Here is a tiny trained network, its code and every weight. The questions are about switching its units off for an input and a target symbol, where a switched-off unit gives its printed mean instead of its output.

import numpy as np


def w(rows, s, z=0):
    codes = np.array(rows[::2]) - 128.0
    scale = np.full(codes.shape[1], s)
    scale[-1] = z or s
    return codes * scale


def norm(h):
    return h / np.sqrt((h * h).mean(-1, keepdims=True) + 1e-5)


def f(y):
    return np.maximum(y, 0)


def softmax(a):
    e = np.exp(a - a.max(-1, keepdims=True))
    return e / e.sum(-1, keepdims=True)


def log_softmax(a):
    a = a - a.max(-1, keepdims=True)
    return a - np.log(np.exp(a).sum(-1, keepdims=True))


def net(x, mask):
    ids = ['βγδζηθλμξπστφψω'.index(c) for c in x.split()]
    T = len(ids)
    res = E[ids] + P[:T]
    u = 0
    for l in range(2):
        r = norm(res)
        for j in range(2):
            rows = slice(4 * j, 4 * j + 4)
            q, k, v = (r @ M[l][rows].T for M in (Q, K, V))
            z = softmax(np.where(np.tri(T) > 0, q @ k.T / 4**0.5, -1e9)) @ v
            o = O[l][rows]
            res = res + np.where(mask[u + j], z, o[:, -1]) @ o[:, :-1]
        u += 2
        y = f(norm(res) @ A[l][:, :-1].T + A[l][:, -1])
        res = res + np.where(mask[u : u + 8], y, B[l][:, -1]) @ B[l][:, :-1]
        u += 8
    return log_softmax(norm(res)[-1] @ U[:, :-1].T + U[:, -1])


Q, K, V, O, A, B = {}, {}, {}, {}, {}, {}
E = w([
[174,169,76,152],'β',
[94,119,115,113],'γ',
[165,136,77,100],'δ',
[91,123,115,114],'ζ',
[116,132,103,106],'η',
[166,146,76,107],'θ',
[160,117,81,94],'λ',
[131,80,100,96],'μ',
[64,96,134,143],'ξ',
[124,138,99,106],'π',
[121,160,121,249],'σ',
[155,126,81,94],'τ',
[155,148,85,112],'φ',
[105,168,106,140],'ψ',
[84,125,129,143],'ω',
],0.015)
P = w([
[143,109,155,95],'0',
[110,155,121,84],'1',
[198,133,160,122],'2',
[97,152,104,95],'3',
[186,148,151,140],'4',
[89,146,87,103],'5',
[190,155,150,146],'6',
[81,138,69,112],'7',
[192,158,151,151],'8',
[78,126,50,126],'9',
[193,158,151,152],'10',
[77,113,27,141],'11',
[193,157,150,155],'12',
[80,99,3,160],'13',
],0.018)
Q[0] = w([
[138,126,167,134],'L0H0',
[117,97,107,158],'L0H0',
[103,165,103,124],'L0H0',
[135,142,197,126],'L0H0',
[181,54,251,101],'L0H1',
[154,38,127,149],'L0H1',
[240,136,82,106],'L0H1',
[125,195,148,102],'L0H1',
],0.024)
K[0] = w([
[144,141,166,126],'L0H0',
[124,89,129,165],'L0H0',
[96,158,83,130],'L0H0',
[148,160,194,111],'L0H0',
[253,96,229,187],'L0H1',
[201,48,110,115],'L0H1',
[230,180,53,158],'L0H1',
[96,194,160,153],'L0H1',
],0.021)
V[0] = w([
[74,167,104,186],'L0H0',
[130,113,3,125],'L0H0',
[105,164,55,176],'L0H0',
[226,192,151,156],'L0H0',
[103,138,105,106],'L0H1',
[164,127,147,145],'L0H1',
[130,131,122,124],'L0H1',
[178,118,149,152],'L0H1',
],0.0064)
O[0] = w([
[124,124,3,11,187],'L0H0',
[3,129,11,174,252],'L0H0',
[62,109,14,44,236],'L0H0',
[83,68,253,82,146],'L0H0',
[169,50,133,162,184],'L0H1',
[84,195,108,81,86],'L0H1',
[135,114,118,124,140],'L0H1',
[82,211,93,72,68],'L0H1',
],0.0043,0.003)
A[0] = w([
[131,190,123,189,248],'L0N0',
[253,102,151,241,63],'L0N1',
[136,170,191,66,81],'L0N2',
[234,82,58,126,210],'L0N3',
[171,193,132,113,171],'L0N4',
[75,59,126,38,43],'L0N5',
[86,175,176,50,221],'L0N6',
[75,128,51,106,255],'L0N7',
],0.011,0.003)
B[0] = w([
[200,197,188,190,214],'L0N0',
[11,179,225,137,224],'L0N1',
[134,249,154,110,166],'L0N2',
[55,214,116,35,206],'L0N3',
[158,158,163,149,190],'L0N4',
[43,57,159,119,148],'L0N5',
[67,196,159,97,161],'L0N6',
[71,213,216,185,254],'L0N7',
],0.014,0.0089)
Q[1] = w([
[34,134,151,177],'L1H0',
[123,74,223,42],'L1H0',
[248,133,211,62],'L1H0',
[70,114,70,170],'L1H0',
[46,209,10,171],'L1H1',
[122,147,74,208],'L1H1',
[173,135,184,99],'L1H1',
[126,38,173,79],'L1H1',
],0.017)
K[1] = w([
[112,139,117,189],'L1H0',
[226,50,142,102],'L1H0',
[157,122,249,96],'L1H0',
[109,123,42,146],'L1H0',
[50,159,48,181],'L1H1',
[134,132,75,131],'L1H1',
[171,80,130,124],'L1H1',
[114,179,230,90],'L1H1',
],0.019)
V[1] = w([
[125,143,123,26],'L1H0',
[50,111,131,65],'L1H0',
[176,180,73,154],'L1H0',
[173,189,64,124],'L1H0',
[81,3,98,248],'L1H1',
[184,126,127,153],'L1H1',
[192,170,201,196],'L1H1',
[134,167,217,200],'L1H1',
],0.013)
O[1] = w([
[92,153,84,204,109],'L1H0',
[237,111,55,144,153],'L1H0',
[122,51,196,85,122],'L1H0',
[123,50,181,105,119],'L1H0',
[108,228,150,80,57],'L1H1',
[8,202,118,135,76],'L1H1',
[75,124,41,97,179],'L1H1',
[202,48,35,77,247],'L1H1',
],0.012,0.013)
A[1] = w([
[166,239,152,45,102],'L1N0',
[252,136,164,16,253],'L1N1',
[188,196,139,119,185],'L1N2',
[117,111,147,199,179],'L1N3',
[88,144,206,83,41],'L1N4',
[73,128,120,15,146],'L1N5',
[75,58,111,145,115],'L1N6',
[66,133,198,98,83],'L1N7',
],0.02,0.0062)
B[1] = w([
[132,87,135,214,246],'L1N0',
[182,173,253,148,235],'L1N1',
[114,133,182,115,239],'L1N2',
[163,105,132,107,169],'L1N3',
[86,145,114,217,155],'L1N4',
[135,120,137,33,170],'L1N5',
[103,107,163,133,146],'L1N6',
[96,153,119,207,149],'L1N7',
],0.041,0.013)
U = w([
[187,139,237,109,79],'β',
[65,114,167,219,187],'γ',
[60,102,145,36,221],'δ',
[53,207,101,129,88],'ζ',
[110,202,130,105,82],'η',
[70,1,146,137,50],'θ',
[175,193,87,111,116],'λ',
[189,166,66,136,137],'μ',
[112,186,120,115,93],'ξ',
[153,64,106,130,133],'π',
[176,78,106,121,107],'σ',
[202,101,120,98,74],'τ',
[57,109,40,163,254],'φ',
[149,79,84,141,175],'ψ',
[192,102,113,113,75],'ω',
],0.017,0.0039)

Each question gives the input, a string of symbols that net reads in full, and the target symbol t.
The units are the heads (4 rows each of Q, K, V and O) and the neurons (one row each of A and B). Each row of codes is followed by its name. A weight is (code - 128) times the scale printed after its matrix; where a second scale follows, it is the last column's (O, A, B and U).
mask holds one flag per unit, layer by layer, with each layer's heads first. A switched-off unit (its flag False) gives its mean, the last column of its rows in O or B, instead of its output. The means were averaged over made-up inputs and are rounded, as every weight is.
A unit's drop is (log p(t) with every unit on - log p(t) with that unit switched off) / (log p(t) with every unit on - log p(t) with every unit switched off).
The circuit of an input: a set's keep is (log p(t) with only the set's units on - log p(t) with every unit switched off) / (log p(t) with every unit on - log p(t) with every unit switched off). Starting from the 12 units with the biggest drops (on a tie, the unit counted first), units are removed one at a time, each time the one whose removal leaves the highest keep (on an exact tie, the one counted first), for as long as the keep stays at least 0.8.
circuit, biggest first: the units of the circuit, biggest drop first
top k neurons: the k neurons with the biggest drops, biggest first
k most important neurons of layer l: the k neurons of layer l with the biggest drops, biggest first
heads that matter: for each layer, one digit per head in row order, 1 if its drop is at least 0.15 and else 0, layers parted by /
input σ π ψ β σ ξ, target θ: top 4 neurons : (L0N7; L1N1; L0N5; L1N6)
input ψ ω σ ψ μ η σ σ ψ σ σ λ, target δ: 2 most important neurons of layer 1 : (L1N0; L1N1)
input σ η μ δ σ π θ σ, target μ: 2 most important neurons of layer 1 : (L1N2; L1N1)
input ω ω σ μ μ β δ λ π π ψ β γ τ, target θ: heads that matter : 00 / 11
input ψ λ μ σ φ σ σ η σ ξ ψ σ φ π, target δ: heads that matter : 00 / 10
input ψ τ η ω ω ψ γ ψ, target φ: circuit, biggest first : (L1N1; L1N2; L1N0; L1H1)
input σ γ μ σ μ σ σ η, target δ: heads that matter : 10 / 00
input σ ξ ζ β μ ψ, target θ: top 4 neurons : (L0N1; L0N7; L1N1; L1N6)
input η ψ η ζ θ σ η ξ π γ σ ω β σ, target ζ: circuit, biggest first : (L1H1; L1N0; L1N1)
input ω σ ω η ψ β σ, target γ: circuit, biggest first : (L1N1)
input ψ γ π σ σ λ ζ δ σ σ β ω, target δ: top 3 neurons : (L1N0; L0N7; L1N1)
input ψ μ φ π σ μ ξ μ λ ξ μ, target γ: top 2 neurons : (L0N1; L1N0)
input β σ μ ζ τ ψ ζ μ, target φ: heads that matter : 10 / 11
input π β μ ψ δ ψ λ σ, target φ: top 4 neurons : (L1N1; L0N1; L1N2; L0N0)
input ψ ω η η μ ψ μ φ ω β ω τ, target θ: top 3 neurons : (L1N1; L0N1; L1N6)
input ξ σ λ φ θ μ δ ζ ψ ψ ψ ξ, target φ: 4 most important neurons of layer 1 : (L1N1; L1N2; L1N5; L1N0)
input π δ ω π β θ σ σ σ θ, target δ: top 4 neurons : (L1N0; L0N3; L1N1; L0N7)
input τ ψ δ ω ξ β, target ζ: 3 most important neurons of layer 1 : (L1N0; L1N1; L1N3)
input β σ β ψ σ η ψ σ ζ γ, target δ: heads that matter : 00 / 00
input σ μ σ ψ ψ σ, target φ: most important neuron of layer 1 : (L1N1)
input μ ω μ λ, target ζ: 4 most important neurons of layer 1 : (L1N0; L1N1; L1N3; L1N5)
input ψ ψ ω ψ ψ ψ σ σ η μ ψ π μ η, target μ: 2 most important neurons of layer 1 : (L1N2; L1N1)
input ω σ ω π, target δ: heads that matter : 10 / 00
input σ σ λ τ σ φ β β σ ω σ π ψ μ, target μ: 3 most important neurons of layer 0 : (L0N3; L0N1; L0N7)
input σ γ σ β λ ψ η μ, target φ: top 3 neurons : (L1N1; L0N3; L1N2)
input σ μ γ μ γ σ β γ π σ ψ σ ψ φ, target δ: top 2 neurons : (L1N0; L1N1)
input μ φ ψ η μ ξ γ σ γ σ β β π μ, target θ: 3 most important neurons of layer 0 : (L0N1; L0N0; L0N5)
input σ σ γ μ τ σ μ σ ψ ψ σ σ β σ, target δ: heads that matter : 00 / 11
